Below are the code and all the weights of a small trained network. Each question names an input and a target symbol and asks about switching units off, where a switched-off unit gives its printed mean instead of its output.

import numpy as np


def w(rows, s, z=0):
    codes = np.array(rows[::2]) - 128.0
    scale = np.full(codes.shape[1], s)
    scale[-1] = z or s
    return codes * scale


def f(y):
    return y / 2 * (1 + np.tanh(0.7978845608 * (y + 0.044715 * y**3)))


def softmax(a):
    e = np.exp(a - a.max(-1, keepdims=True))
    return e / e.sum(-1, keepdims=True)


def log_softmax(a):
    a = a - a.max(-1, keepdims=True)
    return a - np.log(np.exp(a).sum(-1, keepdims=True))


def net(x, mask):
    ids = ['ΓΔΘΞΠΣΨβζλμφ'.index(c) for c in x.split()]
    T = len(ids)
    res = E[ids] + P[:T]
    u = 0
    for l in range(3):
        r = res
        for j in range(2):
            rows = slice(4 * j, 4 * j + 4)
            q, k, v = (r @ M[l][rows].T for M in (Q, K, V))
            z = softmax(np.where(np.tri(T) > 0, q @ k.T / 4**0.5, -1e9)) @ v
            o = O[l][rows]
            res = res + np.where(mask[u + j], z, o[:, -1]) @ o[:, :-1]
        u += 2
        y = f(res @ A[l][:, :-1].T + A[l][:, -1])
        res = res + np.where(mask[u : u + 4], y, B[l][:, -1]) @ B[l][:, :-1]
        u += 4
    return log_softmax(res[-1] @ U[:, :-1].T + U[:, -1])


Q, K, V, O, A, B = {}, {}, {}, {}, {}, {}
E = w([
[113,250,144],'Γ',
[106,187,118],'Δ',
[62,144,135],'Θ',
[88,77,154],'Ξ',
[121,160,185],'Π',
[114,100,159],'Σ',
[139,112,200],'Ψ',
[120,39,190],'β',
[123,98,173],'ζ',
[91,174,61],'λ',
[145,92,178],'μ',
[108,30,144],'φ',
],0.018)
P = w([
[162,106,156],'0',
[20,111,155],'1',
[69,136,114],'2',
[138,166,84],'3',
[129,159,183],'4',
[108,191,159],'5',
[85,171,126],'6',
[107,140,96],'7',
[140,128,198],'8',
[116,178,167],'9',
[144,196,234],'10',
[71,109,181],'11',
[16,150,169],'12',
[97,139,249],'13',
],0.011)
Q[0] = w([
[73,142,82],'L0H1',
[113,128,166],'L0H1',
[92,89,99],'L0H1',
[171,95,69],'L0H1',
[68,112,113],'L0H2',
[253,70,102],'L0H2',
[82,51,198],'L0H2',
[106,160,42],'L0H2',
],0.012)
K[0] = w([
[106,158,117],'L0H1',
[117,107,148],'L0H1',
[65,124,9],'L0H1',
[165,213,96],'L0H1',
[247,162,160],'L0H2',
[42,137,100],'L0H2',
[166,153,76],'L0H2',
[111,145,95],'L0H2',
],0.014)
V[0] = w([
[120,132,105],'L0H1',
[147,155,63],'L0H1',
[235,174,168],'L0H1',
[100,191,141],'L0H1',
[158,225,3],'L0H2',
[114,117,146],'L0H2',
[137,119,137],'L0H2',
[54,48,57],'L0H2',
],0.011)
O[0] = w([
[185,99,147,110],'L0H1',
[66,110,200,43],'L0H1',
[101,91,133,76],'L0H1',
[172,193,188,116],'L0H1',
[107,255,75,10],'L0H2',
[190,89,131,147],'L0H2',
[183,128,135,135],'L0H2',
[33,62,101,80],'L0H2',
],0.0073,0.011)
A[0] = w([
[141,166,152,154],'L0N1',
[96,125,3,111],'L0N2',
[158,52,134,69],'L0N3',
[92,178,165,251],'L0N4',
],0.011,0.003)
B[0] = w([
[89,65,164,164],'L0N1',
[229,166,55,119],'L0N2',
[176,167,67,253],'L0N3',
[180,2,42,180],'L0N4',
],0.0046,0.0058)
Q[1] = w([
[172,66,217],'L1H1',
[151,96,122],'L1H1',
[214,2,144],'L1H1',
[149,143,182],'L1H1',
[88,97,224],'L1H2',
[112,48,165],'L1H2',
[107,90,83],'L1H2',
[51,128,29],'L1H2',
],0.0082)
K[1] = w([
[172,151,80],'L1H1',
[166,132,147],'L1H1',
[160,118,183],'L1H1',
[62,156,136],'L1H1',
[141,166,110],'L1H2',
[139,59,117],'L1H2',
[132,112,113],'L1H2',
[78,155,4],'L1H2',
],0.013)
V[1] = w([
[74,86,120],'L1H1',
[205,202,109],'L1H1',
[171,113,46],'L1H1',
[14,102,11],'L1H1',
[2,170,128],'L1H2',
[100,186,37],'L1H2',
[134,51,145],'L1H2',
[178,198,182],'L1H2',
],0.0089)
O[1] = w([
[147,184,181,120],'L1H1',
[151,121,44,120],'L1H1',
[60,91,162,138],'L1H1',
[141,1,212,39],'L1H1',
[231,117,167,5],'L1H2',
[143,82,167,23],'L1H2',
[97,143,150,206],'L1H2',
[142,60,67,123],'L1H2',
],0.0075,0.013)
A[1] = w([
[255,50,168,206],'L1N1',
[40,125,206,252],'L1N2',
[139,213,151,188],'L1N3',
[143,70,95,202],'L1N4',
],0.0095,0.0044)
B[1] = w([
[162,105,8,130],'L1N1',
[236,142,107,255],'L1N2',
[108,14,194,212],'L1N3',
[247,2,63,132],'L1N4',
],0.0057,0.0091)
Q[2] = w([
[8,163,146],'L2H1',
[144,130,79],'L2H1',
[42,106,119],'L2H1',
[211,152,97],'L2H1',
[166,152,104],'L2H2',
[48,139,86],'L2H2',
[168,156,120],'L2H2',
[46,160,78],'L2H2',
],0.014)
K[2] = w([
[219,104,119],'L2H1',
[114,192,211],'L2H1',
[254,39,118],'L2H1',
[88,229,206],'L2H1',
[139,87,7],'L2H2',
[201,99,236],'L2H2',
[74,182,221],'L2H2',
[148,109,114],'L2H2',
],0.0089)
V[2] = w([
[255,143,66],'L2H1',
[64,113,139],'L2H1',
[137,59,162],'L2H1',
[63,70,61],'L2H1',
[44,184,220],'L2H2',
[114,132,204],'L2H2',
[168,39,115],'L2H2',
[90,134,210],'L2H2',
],0.0093)
O[2] = w([
[216,221,128,129],'L2H1',
[103,4,216,155],'L2H1',
[173,138,182,27],'L2H1',
[128,114,255,255],'L2H1',
[133,40,52,123],'L2H2',
[245,16,108,40],'L2H2',
[178,206,191,30],'L2H2',
[188,86,82,53],'L2H2',
],0.0057,0.0045)
A[2] = w([
[195,139,240,248],'L2N1',
[115,116,96,217],'L2N2',
[190,254,207,70],'L2N3',
[127,132,157,254],'L2N4',
],0.0084,0.0049)
B[2] = w([
[102,110,46,185],'L2N1',
[225,187,179,179],'L2N2',
[139,52,204,255],'L2N3',
[221,137,2,172],'L2N4',
],0.0091,0.01)
U = w([
[237,199,120,221],'Γ',
[188,147,105,198],'Δ',
[247,93,88,78],'Θ',
[214,122,92,157],'Ξ',
[236,219,47,150],'Π',
[133,117,115,200],'Σ',
[128,209,81,60],'Ψ',
[122,134,204,175],'β',
[96,101,135,156],'ζ',
[167,62,219,4],'λ',
[32,98,145,6],'μ',
[84,3,179,94],'φ',
],0.0079,0.0041)

Each question gives the input, a string of symbols that net reads in full, and the target symbol t.
The units are the heads (4 rows each of Q, K, V and O) and the neurons (one row each of A and B). Each row of codes is followed by its name. A weight is (code - 128) times the scale printed after its matrix; where a second scale follows, it is the last column's (O, A, B and U).
mask holds one flag per unit, layer by layer, with each layer's heads first. A switched-off unit (its flag False) gives its mean, the last column of its rows in O or B, instead of its output. The means were averaged over made-up inputs and are rounded, as every weight is.
A unit's drop is (log p(t) with every unit on - log p(t) with that unit switched off) / (log p(t) with every unit on - log p(t) with every unit switched off).
The circuit of an input: a set's keep is (log p(t) with only the set's units on - log p(t) with every unit switched off) / (log p(t) with every unit on - log p(t) with every unit switched off). Starting from the 12 units with the biggest drops (on a tie, the unit counted first), units are removed one at a time, each time the one whose removal leaves the highest keep (on an exact tie, the one counted first), for as long as the keep stays at least 0.8.
units of the circuit, in order: the units of the circuit, biggest drop first
most important unit: the unit with the biggest drop
k most important neurons: the k neurons with the biggest drops, biggest first
which heads matter: for each layer, one digit per head in row order, 1 if its drop is at least 0.15 and else 0, layers parted by /
input φ λ Γ φ Δ μ φ λ λ Π ζ ζ, target Θ: which heads matter => 11 / 10 / 01
input Γ φ φ μ Θ Θ Θ, target β: which heads matter => 01 / 10 / 01
input β μ Σ λ Σ β Γ Σ, target φ: units of the circuit, in order => [L0H2 L2H1 L1H2 L0H1]
input Γ φ Ξ Γ ζ Σ Θ φ φ Θ Ξ Ψ ζ φ, target β: units of the circuit, in order => [L2H2 L2N3 L0H2 L1H2]
input Π β μ Π Γ, target Ψ: which heads matter => 01 / 11 / 01
input φ Π Θ, target Θ: which heads matter => 11 / 10 / 01
input λ Γ Γ Π Γ Θ, target λ: units of the circuit, in order => [L2N3 L2H2 L0H2 L1H2]
input Γ Θ Ψ Ψ, target β: 3 most important neurons => [L2N3 L0N4 L1N4]
input λ φ Γ Σ Γ μ, target λ: 3 most important neurons => [L2N3 L1N1 L1N4]
input Ψ Γ Θ μ Ξ, target μ: most important unit => L1H2
input Π φ Ξ, target Ψ: units of the circuit, in order => [L0H2 L1H1 L2H2]
input Π Γ Π Ξ Γ Π, target Ψ: units of the circuit, in order => [L1H1 L0H2 L2H2]
input β μ Θ ζ ζ, target φ: units of the circuit, in order => [L0H2 L2H1]
input Θ Γ φ Γ Γ λ Σ, target Π: which heads matter => 11 / 01 / 10
input λ Δ Γ Π Π Δ, target λ: 4 most important neurons => [L2N3 L1N1 L1N4 L0N2]
input β φ Θ Ψ Σ Γ ζ, target φ: most important unit => L0H2
input λ φ φ Π β Ψ, target λ: 2 most important neurons => [L2N3 L1N1]
input φ Θ λ Δ Δ Π Σ Γ ζ, target Θ: units of the circuit, in order => [L2H2 L1H1 L0H2]
input λ φ β Θ Δ, target λ: units of the circuit, in order => [L0H2 L1H1 L1H2]
input λ β Θ μ φ λ λ Σ, target λ: most important unit => L2N3
input Γ μ β Π μ φ ζ, target β: which heads matter => 01 / 11 / 11
input φ Ξ ζ Γ Γ, target Θ: 2 most important neurons => [L1N2 L2N3]
input Θ φ Γ Θ Π ζ Γ Θ β, target Π: 2 most important neurons => [L2N3 L1N3]
input Γ Θ Θ Γ, target β: units of the circuit, in order => [L2H2 L1H2 L1H1]
input φ λ Σ β Γ Π Σ Δ Θ, target Θ: 2 most important neurons => [L1N2 L2N3]
input Π μ Σ, target Ψ: units of the circuit, in order => [L1H1 L0H2 L2H2]
input β Π Ψ Σ λ φ Γ β Δ Θ Γ, target φ: which heads matter => 01 / 01 / 11
input λ φ φ β Σ, target λ: units of the circuit, in order => [L2H2 L0H2 L1H1 L1H2]
input Γ Π Γ Γ, target β: most important unit => L2H2
